Here is a tiny trained network, its code and every weight. The questions are about switching its units off for an input and a target symbol, where a switched-off unit gives its printed mean instead of its output.

import numpy as np


def w(rows, s, z=0):
    codes = np.array(rows[::2]) - 128.0
    scale = np.full(codes.shape[1], s)
    scale[-1] = z or s
    return codes * scale


def softmax(a):
    e = np.exp(a - a.max(-1, keepdims=True))
    return e / e.sum(-1, keepdims=True)


def log_softmax(a):
    a = a - a.max(-1, keepdims=True)
    return a - np.log(np.exp(a).sum(-1, keepdims=True))


def net(x, mask):
    ids = ['ΔΣΦΨΩαζηλμξπ'.index(c) for c in x.split()]
    T = len(ids)
    res = E[ids] + P[:T]
    u = 0
    for l in range(3):
        r = res
        for j in range(3):
            rows = slice(4 * j, 4 * j + 4)
            q, k, v = (r @ M[l][rows].T for M in (Q, K, V))
            z = softmax(np.where(np.tri(T) > 0, q @ k.T / 4**0.5, -1e9)) @ v
            o = O[l][rows]
            res = res + np.where(mask[u + j], z, o[:, -1]) @ o[:, :-1]
        u += 3
    return log_softmax(res[-1] @ U[:, :-1].T + U[:, -1])


Q, K, V, O = {}, {}, {}, {}
E = w([
[141,88,100,89],'Δ',
[151,90,37,169],'Σ',
[145,107,68,147],'Φ',
[70,2,170,161],'Ψ',
[231,132,25,40],'Ω',
[51,169,158,119],'α',
[124,172,39,168],'ζ',
[84,191,110,99],'η',
[144,161,52,133],'λ',
[104,101,188,29],'μ',
[180,141,159,89],'ξ',
[64,185,159,135],'π',
],0.0098)
P = w([
[1,92,6,34],'0',
[61,80,22,36],'1',
[84,84,43,44],'2',
[109,116,74,86],'3',
[135,108,101,90],'4',
[151,122,102,130],'5',
[186,127,153,145],'6',
[207,113,167,174],'7',
[207,124,187,188],'8',
[216,131,192,163],'9',
[205,143,204,192],'10',
[196,129,222,186],'11',
[168,122,209,176],'12',
[177,105,216,170],'13',
],0.0039)
Q[0] = w([
[119,195,178,97],'0.h0',
[80,172,165,83],'0.h0',
[100,81,137,82],'0.h0',
[64,80,132,92],'0.h0',
[100,254,175,76],'0.h1',
[160,37,135,187],'0.h1',
[101,189,98,79],'0.h1',
[154,84,43,107],'0.h1',
[172,99,167,148],'0.h2',
[95,118,191,59],'0.h2',
[98,91,35,198],'0.h2',
[100,75,68,200],'0.h2',
],0.0087)
K[0] = w([
[167,100,117,131],'0.h0',
[146,105,76,105],'0.h0',
[164,149,107,59],'0.h0',
[156,150,48,35],'0.h0',
[185,230,2,58],'0.h1',
[92,22,193,171],'0.h1',
[146,200,106,93],'0.h1',
[113,180,179,168],'0.h1',
[94,131,152,239],'0.h2',
[67,111,215,118],'0.h2',
[171,169,19,129],'0.h2',
[151,208,29,110],'0.h2',
],0.0089)
V[0] = w([
[88,81,156,254],'0.h0',
[107,150,146,92],'0.h0',
[57,86,106,215],'0.h0',
[75,99,137,176],'0.h0',
[136,116,88,68],'0.h1',
[166,225,56,94],'0.h1',
[110,115,92,187],'0.h1',
[177,181,94,20],'0.h1',
[119,121,177,30],'0.h2',
[103,119,87,121],'0.h2',
[89,117,135,45],'0.h2',
[111,168,50,181],'0.h2',
],0.0068)
O[0] = w([
[146,211,151,62,4],'0.h0',
[143,107,107,184,131],'0.h0',
[122,179,102,71,92],'0.h0',
[136,138,117,91,89],'0.h0',
[112,99,64,184,218],'0.h1',
[121,186,113,200,135],'0.h1',
[142,184,105,42,126],'0.h1',
[115,113,96,218,193],'0.h1',
[129,70,94,254,172],'0.h2',
[119,94,84,70,183],'0.h2',
[115,80,88,182,204],'0.h2',
[92,129,89,41,139],'0.h2',
],0.0076,0.0031)
Q[1] = w([
[135,61,165,143],'1.h0',
[48,134,47,127],'1.h0',
[153,148,184,138],'1.h0',
[85,62,87,127],'1.h0',
[3,79,130,104],'1.h1',
[81,128,58,155],'1.h1',
[255,93,70,153],'1.h1',
[235,118,111,115],'1.h1',
[77,113,170,27],'1.h2',
[220,143,156,181],'1.h2',
[177,133,141,210],'1.h2',
[86,179,117,97],'1.h2',
],0.0077)
K[1] = w([
[237,138,172,127],'1.h0',
[151,71,32,125],'1.h0',
[87,116,197,120],'1.h0',
[190,188,79,116],'1.h0',
[2,106,153,182],'1.h1',
[83,196,166,115],'1.h1',
[238,218,119,123],'1.h1',
[253,180,94,120],'1.h1',
[56,67,97,89],'1.h2',
[221,127,133,206],'1.h2',
[154,191,136,164],'1.h2',
[147,104,86,45],'1.h2',
],0.0076)
V[1] = w([
[147,94,58,109],'1.h0',
[190,138,113,119],'1.h0',
[97,122,76,121],'1.h0',
[28,75,56,108],'1.h0',
[246,176,110,123],'1.h1',
[2,109,138,125],'1.h1',
[126,141,164,152],'1.h1',
[78,103,105,147],'1.h1',
[168,114,154,129],'1.h2',
[82,146,127,153],'1.h2',
[53,67,79,90],'1.h2',
[68,148,129,162],'1.h2',
],0.0075)
O[1] = w([
[232,116,176,155,229],'1.h0',
[149,63,152,137,130],'1.h0',
[205,158,183,86,193],'1.h0',
[254,177,203,129,255],'1.h0',
[44,37,11,155,105],'1.h1',
[194,183,249,51,135],'1.h1',
[97,129,102,87,87],'1.h1',
[211,183,178,103,179],'1.h1',
[109,137,98,176,109],'1.h2',
[135,107,96,43,133],'1.h2',
[251,159,221,108,223],'1.h2',
[137,115,92,36,136],'1.h2',
],0.005,0.0077)
Q[2] = w([
[35,45,114,41],'2.h0',
[104,192,125,178],'2.h0',
[74,65,76,66],'2.h0',
[246,81,241,147],'2.h0',
[251,51,165,184],'2.h1',
[235,42,188,192],'2.h1',
[57,139,168,114],'2.h1',
[49,169,97,3],'2.h1',
[87,142,140,89],'2.h2',
[8,203,145,149],'2.h2',
[138,154,116,61],'2.h2',
[20,186,171,139],'2.h2',
],0.006)
K[2] = w([
[229,201,81,189],'2.h0',
[181,60,160,86],'2.h0',
[240,204,84,145],'2.h0',
[27,123,136,153],'2.h0',
[1,164,120,152],'2.h1',
[29,146,115,185],'2.h1',
[216,108,108,155],'2.h1',
[207,157,105,47],'2.h1',
[142,126,120,89],'2.h2',
[201,75,148,113],'2.h2',
[140,172,110,62],'2.h2',
[205,78,131,109],'2.h2',
],0.0077)
V[2] = w([
[100,43,190,102],'2.h0',
[107,167,213,159],'2.h0',
[107,175,52,45],'2.h0',
[192,214,98,156],'2.h0',
[171,38,136,83],'2.h1',
[143,145,47,152],'2.h1',
[117,247,183,212],'2.h1',
[122,184,12,105],'2.h1',
[163,115,3,157],'2.h2',
[149,99,39,171],'2.h2',
[96,203,210,201],'2.h2',
[66,228,148,190],'2.h2',
],0.007)
O[2] = w([
[76,49,147,53,150],'2.h0',
[39,102,140,136,180],'2.h0',
[175,177,67,119,1],'2.h0',
[163,167,124,230,213],'2.h0',
[177,36,93,124,181],'2.h1',
[242,205,215,160,104],'2.h1',
[41,206,169,146,199],'2.h1',
[222,200,162,121,28],'2.h1',
[227,131,193,138,113],'2.h2',
[193,124,196,140,108],'2.h2',
[2,185,175,142,144],'2.h2',
[50,228,188,132,45],'2.h2',
],0.0076,0.0082)
U = w([
[155,110,165,207,17],'Δ',
[165,193,121,84,77],'Σ',
[155,170,118,101,12],'Φ',
[104,123,172,13,254],'Ψ',
[191,98,108,130,22],'Ω',
[82,100,92,105,145],'α',
[158,197,145,107,170],'ζ',
[97,205,124,141,163],'η',
[153,161,132,131,146],'λ',
[88,55,113,203,24],'μ',
[119,97,79,254,235],'ξ',
[50,215,129,174,237],'π',
],0.0057,0.0046)

Each question gives the input, a string of symbols that net reads in full, and the target symbol t.
The units are the heads (4 rows each of Q, K, V and O). Each row of codes is followed by its name. A weight is (code - 128) times the scale printed after its matrix; where a second scale follows, it is the last column's (O and U).
mask holds one flag per head, layer by layer. A switched-off head (its flag False) gives its mean, the last column of its rows in O, instead of its output. The means were averaged over made-up inputs and are rounded, as every weight is.
A unit's drop is (log p(t) with every unit on - log p(t) with that unit switched off) / (log p(t) with every unit on - log p(t) with every unit switched off).
The circuit of an input: a set's keep is (log p(t) with only the set's units on - log p(t) with every unit switched off) / (log p(t) with every unit on - log p(t) with every unit switched off). Starting from all 9 units, units are removed one at a time, each time the one whose removal leaves the highest keep (on an exact tie, the one counted first), for as long as the keep stays at least 0.8.
units of the circuit, in order: the units of the circuit, biggest drop first
most important unit: the unit with the biggest drop
which heads matter: for each layer, one digit per head in row order, 1 if its drop is at least 0.15 and else 0, layers parted by /
drop of u: that unit's drop, to one decimal
input μ Δ π η, target π: units of the circuit, in order : (1.h1, 2.h2, 2.h1, 0.h1)
input Ω Ψ Ω Ω Φ, target Ω: units of the circuit, in order : (2.h2, 0.h1, 2.h1)
input Σ Ψ Σ, target Ψ: which heads matter : 011 / 001 / 000
input Ψ Ψ ξ Ω Ψ Ω Ω Ω ζ Ω Ω Ψ Σ, target Ω: most important unit : 1.h1
input Ω Ψ Ψ Ω Ψ Ω Ω, target Ω: units of the circuit, in order : (2.h2, 2.h1, 0.h1)
input Σ Σ Ω Ψ Ψ Δ, target Ψ: units of the circuit, in order : (2.h0, 0.h1)
input π Φ μ π α, target π: which heads matter : 000 / 110 / 011
input μ μ λ Σ Ω μ Ψ Ψ μ Σ μ α, target π: which heads matter : 011 / 110 / 011
input Ω Ψ Ω μ Φ Ψ Ψ, target Ψ: units of the circuit, in order : (0.h1, 2.h0)
input Ψ Ψ Φ, target α: which heads matter : 010 / 010 / 011
input Ω Ω Ω Φ Φ Ω η Σ Ψ Δ Δ, target Ψ: which heads matter : 111 / 100 / 100
input Ω Φ Ω μ μ, target ξ: which heads matter : 011 / 000 / 000
input α Ω ζ λ ξ Ω ξ λ ξ μ, target ξ: units of the circuit, in order : (0.h2, 0.h1, 0.h0)
input μ ξ Ω, target ξ: most important unit : 1.h1
input Ψ Ψ Σ, target Ψ: units of the circuit, in order : (0.h1, 2.h0)
input ζ Φ π η Ψ λ λ Δ Δ Ψ Δ Ψ Ψ ζ, target Ψ: units of the circuit, in order : (2.h0, 0.h1)
input Ω Σ α η, target π: which heads matter : 110 / 110 / 111
input λ Ψ Σ Ω Σ Ω Ω Ψ, target Ω: which heads matter : 010 / 010 / 011
input Ω Ψ μ μ Ω μ, target μ: which heads matter : 101 / 000 / 110
input λ Σ Ψ η, target Ψ: most important unit : 2.h0
input Ω η Ω η α π, target π: which heads matter : 010 / 110 / 011
input μ Ω Ψ α Ω Δ π π Δ Ω π λ, target π: which heads matter : 010 / 000 / 011
input Δ η Ψ Σ Ω Ψ α π π, target π: drop of 2.h1 : 0.5
input Ω Ω Δ, target Δ: drop of 0.h1 : 0.5
input Φ Ω Ω ζ Ψ Ψ μ Ψ λ Ψ Δ Φ, target Ψ: drop of 0.h1 : 0.5
input Ω Ω λ, target Δ: drop of 2.h0 : 0.1
input Ω μ Ψ μ Ω Ω Ω Ω Ψ Ψ, target Ω: most important unit : 0.h1
